Below is a small trained network, with its code and all its weights. Each question gives an input and a target symbol and asks what happens when units are switched off, that is, made to give their printed mean instead of their output.

import numpy as np


def w(rows, s, z=0):
    codes = np.array(rows[::2]) - 128.0
    scale = np.full(codes.shape[1], s)
    scale[-1] = z or s
    return codes * scale


def norm(h):
    return h / np.sqrt((h * h).mean(-1, keepdims=True) + 1e-5)


def f(y):
    return np.maximum(y, 0)


def softmax(a):
    e = np.exp(a - a.max(-1, keepdims=True))
    return e / e.sum(-1, keepdims=True)


def log_softmax(a):
    a = a - a.max(-1, keepdims=True)
    return a - np.log(np.exp(a).sum(-1, keepdims=True))


def net(x, mask):
    ids = ['ΓΘΨημω'.index(c) for c in x.split()]
    T = len(ids)
    res = E[ids] + P[:T]
    r = norm(res)
    for j in range(2):
        rows = slice(3 * j, 3 * j + 3)
        q, k, v = (r @ M[0][rows].T for M in (Q, K, V))
        z = softmax(np.where(np.tri(T) > 0, q @ k.T / 3**0.5, -1e9)) @ v
        o = O[0][rows]
        res = res + np.where(mask[j], z, o[:, -1]) @ o[:, :-1]
    y = f(norm(res) @ A[0][:, :-1].T + A[0][:, -1])
    res = res + np.where(mask[2:10], y, B[0][:, -1]) @ B[0][:, :-1]
    return log_softmax(norm(res)[-1] @ U[:, :-1].T + U[:, -1])


Q, K, V, O, A, B = {}, {}, {}, {}, {}, {}
E = w([
[97,249,65,216,32,144],'Γ',
[157,173,134,74,62,106],'Θ',
[156,167,124,63,47,95],'Ψ',
[68,160,132,111,72,108],'η',
[144,139,61,49,221,106],'μ',
[130,129,131,103,154,211],'ω',
],0.012)
P = w([
[155,2,154,161,217,45],'0',
[211,160,168,154,229,145],'1',
[208,88,183,94,106,98],'2',
[206,102,168,87,98,118],'3',
[200,113,152,86,96,129],'4',
[167,126,155,91,107,142],'5',
[138,146,147,92,108,147],'6',
[126,138,134,82,100,157],'7',
[97,148,129,79,98,155],'8',
[64,140,108,79,91,154],'9',
[41,146,79,81,79,151],'10',
[14,151,78,70,83,150],'11',
[27,202,91,4,121,127],'12',
],0.0064)
Q[0] = w([
[107,142,109,96,192,129],'head 0',
[146,92,55,129,183,187],'head 0',
[148,28,167,196,148,109],'head 0',
[172,80,111,128,44,106],'head 1',
[106,137,207,117,51,124],'head 1',
[138,141,112,5,61,79],'head 1',
],0.016)
K[0] = w([
[139,179,104,147,130,83],'head 0',
[164,126,106,222,93,95],'head 0',
[162,81,253,174,173,86],'head 0',
[54,166,59,162,122,101],'head 1',
[187,173,65,203,108,133],'head 1',
[67,149,27,144,31,212],'head 1',
],0.014)
V[0] = w([
[132,115,202,180,115,245],'head 0',
[143,170,52,217,114,101],'head 0',
[95,147,197,131,77,19],'head 0',
[198,139,101,145,153,16],'head 1',
[173,54,151,226,97,181],'head 1',
[156,193,79,183,100,199],'head 1',
],0.012)
O[0] = w([
[103,199,70,38,75,142,78],'head 0',
[104,119,138,174,168,255,131],'head 0',
[121,130,250,104,166,131,188],'head 0',
[174,159,77,162,181,106,107],'head 1',
[77,223,139,131,145,115,87],'head 1',
[109,171,92,123,49,21,254],'head 1',
],0.0095,0.0085)
A[0] = w([
[73,117,137,101,115,116,186],'neuron 0',
[202,97,98,78,127,151,51],'neuron 1',
[116,143,179,113,117,95,35],'neuron 2',
[132,143,60,192,129,99,181],'neuron 3',
[73,104,93,77,249,86,179],'neuron 4',
[130,131,153,114,153,195,194],'neuron 5',
[172,148,135,165,79,105,171],'neuron 6',
[128,71,133,79,160,93,1],'neuron 7',
],0.021,0.0025)
B[0] = w([
[90,127,146,191,142,149,220],'neuron 0',
[110,31,153,144,138,149,177],'neuron 1',
[162,115,110,158,109,172,225],'neuron 2',
[100,108,217,70,152,123,215],'neuron 3',
[148,1,70,157,182,136,169],'neuron 4',
[138,143,82,99,88,46,230],'neuron 5',
[170,93,57,122,136,176,254],'neuron 6',
[82,156,88,106,138,185,183],'neuron 7',
],0.021,0.0089)
U = w([
[167,2,178,138,183,28,247],'Γ',
[116,112,108,73,143,195,103],'Θ',
[126,140,125,211,123,155,154],'Ψ',
[35,158,194,169,174,130,235],'η',
[88,167,98,77,146,35,124],'μ',
[171,160,137,128,171,135,7],'ω',
],0.0065,0.0021)

Each question gives the input, a string of symbols that net reads in full, and the target symbol t.
The units are the heads (3 rows each of Q, K, V and O) and the neurons (one row each of A and B). Each row of codes is followed by its name. A weight is (code - 128) times the scale printed after its matrix; where a second scale follows, it is the last column's (O, A, B and U).
mask holds one flag per unit, heads first, then neurons. A switched-off unit (its flag False) gives its mean, the last column of its rows in O or B, instead of its output. The means were averaged over made-up inputs and are rounded, as every weight is.
A unit's drop is (log p(t) with every unit on - log p(t) with that unit switched off) / (log p(t) with every unit on - log p(t) with every unit switched off).
The circuit of an input: a set's keep is (log p(t) with only the set's units on - log p(t) with every unit switched off) / (log p(t) with every unit on - log p(t) with every unit switched off). Starting from all 10 units, units are removed one at a time, each time the one whose removal leaves the highest keep (on an exact tie, the one counted first), for as long as the keep stays at least 0.8.
circuit, biggest first: the units of the circuit, biggest drop first
k most important neurons: the k neurons with the biggest drops, biggest first
which heads matter: for each layer, one digit per head in row order, 1 if its drop is at least 0.15 and else 0, layers parted by /
drop when u is switched off: that unit's drop, to one decimal
input η μ η η η η η Θ η μ Ψ ω η, target η: circuit, biggest first	(neuron 0)
input Γ ω ω Ψ Θ η Θ, target Ψ: 2 most important neurons	(neuron 2; neuron 5)
input ω ω η Θ Θ Ψ Ψ μ ω Γ, target μ: which heads matter	10
input Ψ Γ ω Θ η μ ω Ψ ω η η, target μ: which heads matter	11
input Γ Θ Γ, target Θ: 3 most important neurons	(neuron 6; neuron 3; neuron 5)
input ω η η ω ω η ω, target η: circuit, biggest first	(neuron 6; head 1)
input Θ ω Γ ω Ψ Ψ ω, target μ: circuit, biggest first	(neuron 5; neuron 6; head 0)
input ω Θ ω η ω μ ω η Γ Γ Γ, target η: circuit, biggest first	(neuron 3; neuron 4)
input Γ η η ω Γ Γ, target μ: circuit, biggest first	(head 0; head 1)
input μ η η ω η ω ω η ω, target η: circuit, biggest first	(neuron 6; neuron 0)
input η η Ψ ω η Θ Γ ω Ψ ω, target μ: 3 most important neurons	(neuron 5; neuron 6; neuron 2)
input η Γ μ η ω Θ η Γ η Γ Θ, target Ψ: which heads matter	00
input Ψ ω Ψ Γ Ψ Γ Γ Γ, target η: 4 most important neurons	(neuron 3; neuron 5; neuron 2; neuron 4)
input Γ Γ Θ ω μ η μ μ Γ, target Γ: most important neuron	(neuron 3)
input η Θ μ ω η Ψ η η μ Θ η, target η: which heads matter	01
input ω η ω η μ Γ η ω ω μ, target μ: which heads matter	11
input η ω η η η Γ Θ ω μ, target μ: 4 most important neurons	(neuron 5; neuron 6; neuron 2; neuron 1)
input Γ η Ψ η ω η η, target μ: 2 most important neurons	(neuron 1; neuron 4)
input η Ψ η Γ Ψ μ ω Ψ, target μ: drop when head 0 is switched off	1.0
input μ η Γ ω Θ Θ, target μ: drop when head 1 is switched off	0.4
input Γ η Γ η Γ η η η Ψ, target Ψ: drop when neuron 3 is switched off	0.1
input Ψ Ψ Θ η Γ Γ Θ Γ Θ η ω ω Θ, target μ: drop when head 1 is switched off	0.2
